Here is a tiny trained network, its code and every weight. The questions are about switching its units off for an input and a target symbol, where a switched-off unit gives its printed mean instead of its output.

import numpy as np


def w(rows, s, z=0):
    codes = np.array(rows[::2]) - 128.0
    scale = np.full(codes.shape[1], s)
    scale[-1] = z or s
    return codes * scale


def f(y):
    return y / 2 * (1 + np.tanh(0.7978845608 * (y + 0.044715 * y**3)))


def softmax(a):
    e = np.exp(a - a.max(-1, keepdims=True))
    return e / e.sum(-1, keepdims=True)


def log_softmax(a):
    a = a - a.max(-1, keepdims=True)
    return a - np.log(np.exp(a).sum(-1, keepdims=True))


def net(x, mask):
    ids = ['βζλμτψω'.index(c) for c in x.split()]
    T = len(ids)
    res = E[ids] + P[:T]
    r = res
    for j in range(3):
        rows = slice(2 * j, 2 * j + 2)
        q, k, v = (r @ M[0][rows].T for M in (Q, K, V))
        z = softmax(np.where(np.tri(T) > 0, q @ k.T / 2**0.5, -1e9)) @ v
        o = O[0][rows]
        res = res + np.where(mask[j], z, o[:, -1]) @ o[:, :-1]
    y = f(res @ A[0][:, :-1].T + A[0][:, -1])
    res = res + np.where(mask[3:15], y, B[0][:, -1]) @ B[0][:, :-1]
    return log_softmax(res[-1] @ U[:, :-1].T + U[:, -1])


Q, K, V, O, A, B = {}, {}, {}, {}, {}, {}
E = w([
[138,113,132,189],'β',
[91,136,95,207],'ζ',
[185,215,204,168],'λ',
[160,110,136,147],'μ',
[147,135,153,121],'τ',
[23,100,253,141],'ψ',
[128,216,125,135],'ω',
],0.014)
P = w([
[131,2,73,87],'0',
[227,186,162,140],'1',
[227,194,189,137],'2',
[242,198,181,148],'3',
[234,194,192,147],'4',
[225,196,211,156],'5',
],0.0052)
Q[0] = w([
[223,164,119,184],'head 1',
[83,71,107,86],'head 1',
[135,121,160,90],'head 2',
[161,144,119,125],'head 2',
[139,153,141,149],'head 3',
[149,71,1,76],'head 3',
],0.09)
K[0] = w([
[98,13,44,77],'head 1',
[187,132,198,142],'head 1',
[129,141,133,63],'head 2',
[96,82,188,124],'head 2',
[167,52,93,150],'head 3',
[176,254,243,178],'head 3',
],0.055)
V[0] = w([
[36,196,105,128],'head 1',
[117,102,113,254],'head 1',
[100,170,107,117],'head 2',
[125,149,126,92],'head 2',
[164,190,143,140],'head 3',
[151,143,154,150],'head 3',
],0.029)
O[0] = w([
[195,106,129,250,121],'head 1',
[191,94,34,34,253],'head 1',
[167,71,144,91,98],'head 2',
[97,83,95,149,78],'head 2',
[197,114,218,20,25],'head 3',
[118,145,145,95,113],'head 3',
],0.012,0.013)
A[0] = w([
[168,102,178,157,168],'neuron 1',
[9,114,212,165,100],'neuron 2',
[93,163,113,44,52],'neuron 3',
[21,140,188,62,139],'neuron 4',
[186,77,173,84,70],'neuron 5',
[83,95,170,175,78],'neuron 6',
[42,106,228,72,37],'neuron 7',
[99,34,172,147,42],'neuron 8',
[63,100,225,143,56],'neuron 9',
[103,37,176,162,11],'neuron 10',
[112,47,106,144,98],'neuron 11',
[163,205,179,122,142],'neuron 12',
],0.011,0.012)
B[0] = w([
[139,95,160,118,150],'neuron 1',
[185,80,176,131,216],'neuron 2',
[55,63,113,119,238],'neuron 3',
[190,254,155,128,255],'neuron 4',
[121,153,181,83,170],'neuron 5',
[102,118,123,65,177],'neuron 6',
[136,61,98,163,163],'neuron 7',
[120,189,95,83,127],'neuron 8',
[87,171,81,132,145],'neuron 9',
[135,182,90,52,128],'neuron 10',
[152,152,159,118,184],'neuron 11',
[135,86,102,116,160],'neuron 12',
],0.026,0.0077)
U = w([
[117,132,141,141,123],'β',
[229,151,92,147,86],'ζ',
[183,154,177,92,59],'λ',
[122,214,161,145,149],'μ',
[205,200,189,184,102],'τ',
[118,177,145,252,187],'ψ',
[159,107,206,189,254],'ω',
],0.0046,0.0065)

Each question gives the input, a string of symbols that net reads in full, and the target symbol t.
The units are the heads (2 rows each of Q, K, V and O) and the neurons (one row each of A and B). Each row of codes is followed by its name. A weight is (code - 128) times the scale printed after its matrix; where a second scale follows, it is the last column's (O, A, B and U).
mask holds one flag per unit, heads first, then neurons. A switched-off unit (its flag False) gives its mean, the last column of its rows in O or B, instead of its output. The means were averaged over made-up inputs and are rounded, as every weight is.
A unit's drop is (log p(t) with every unit on - log p(t) with that unit switched off) / (log p(t) with every unit on - log p(t) with every unit switched off).
The circuit of an input: a set's keep is (log p(t) with only the set's units on - log p(t) with every unit switched off) / (log p(t) with every unit on - log p(t) with every unit switched off). Starting from the 12 units with the biggest drops (on a tie, the unit counted first), units are removed one at a time, each time the one whose removal leaves the highest keep (on an exact tie, the one counted first), for as long as the keep stays at least 0.8.
circuit, biggest first: the units of the circuit, biggest drop first
top k neurons: the k neurons with the biggest drops, biggest first
heads that matter: for each layer, one digit per head in row order, 1 if its drop is at least 0.15 and else 0, layers parted by /
drop of u: that unit's drop, to one decimal
input τ ζ β ζ, target τ: heads that matter -> 100
input λ ψ ζ μ, target λ: top neuron -> (neuron 5)
input τ μ ζ τ ζ ω, target τ: heads that matter -> 100
input ω ω ζ λ, target ω: circuit, biggest first -> (head 1; neuron 1; neuron 4)
input λ ζ ζ τ, target λ: circuit, biggest first -> (head 3; neuron 5)
input τ ψ λ, target τ: top 2 neurons -> (neuron 4; neuron 2)
input ψ ζ ζ ψ ζ ζ, target ψ: circuit, biggest first -> (head 3; head 1)
input μ τ ζ μ ζ ω, target μ: circuit, biggest first -> (head 1; neuron 4; neuron 3)
input β τ β, target β: top 2 neurons -> (neuron 3; neuron 4)
input ζ τ ω ζ ψ ψ, target λ: heads that matter -> 110
input λ ζ ζ ζ ζ, target λ: circuit, biggest first -> (head 3; neuron 5; head 1)
input ω ω ζ ζ ζ, target ω: circuit, biggest first -> (head 1; neuron 1; head 3)
input β ζ ζ ζ λ, target β: heads that matter -> 100
input ζ ζ ζ ζ μ ψ, target ω: circuit, biggest first -> (head 1; neuron 2; neuron 4)
input μ ζ τ β ζ ζ, target μ: top 3 neurons -> (neuron 4; neuron 3; neuron 2)
input ω ζ τ ζ β, target ω: top 2 neurons -> (neuron 1; neuron 4)
input μ ψ ψ τ, target μ: top 2 neurons -> (neuron 4; neuron 3)
input λ ζ ζ τ ψ, target τ: drop of neuron 2 -> 0.2
input ζ ζ ζ ζ ζ, target ζ: drop of head 1 -> 0.9
input ψ μ ζ τ ζ β, target ψ: drop of head 1 -> 0.1
input ψ ζ μ β ω, target ψ: drop of head 3 -> 0.2
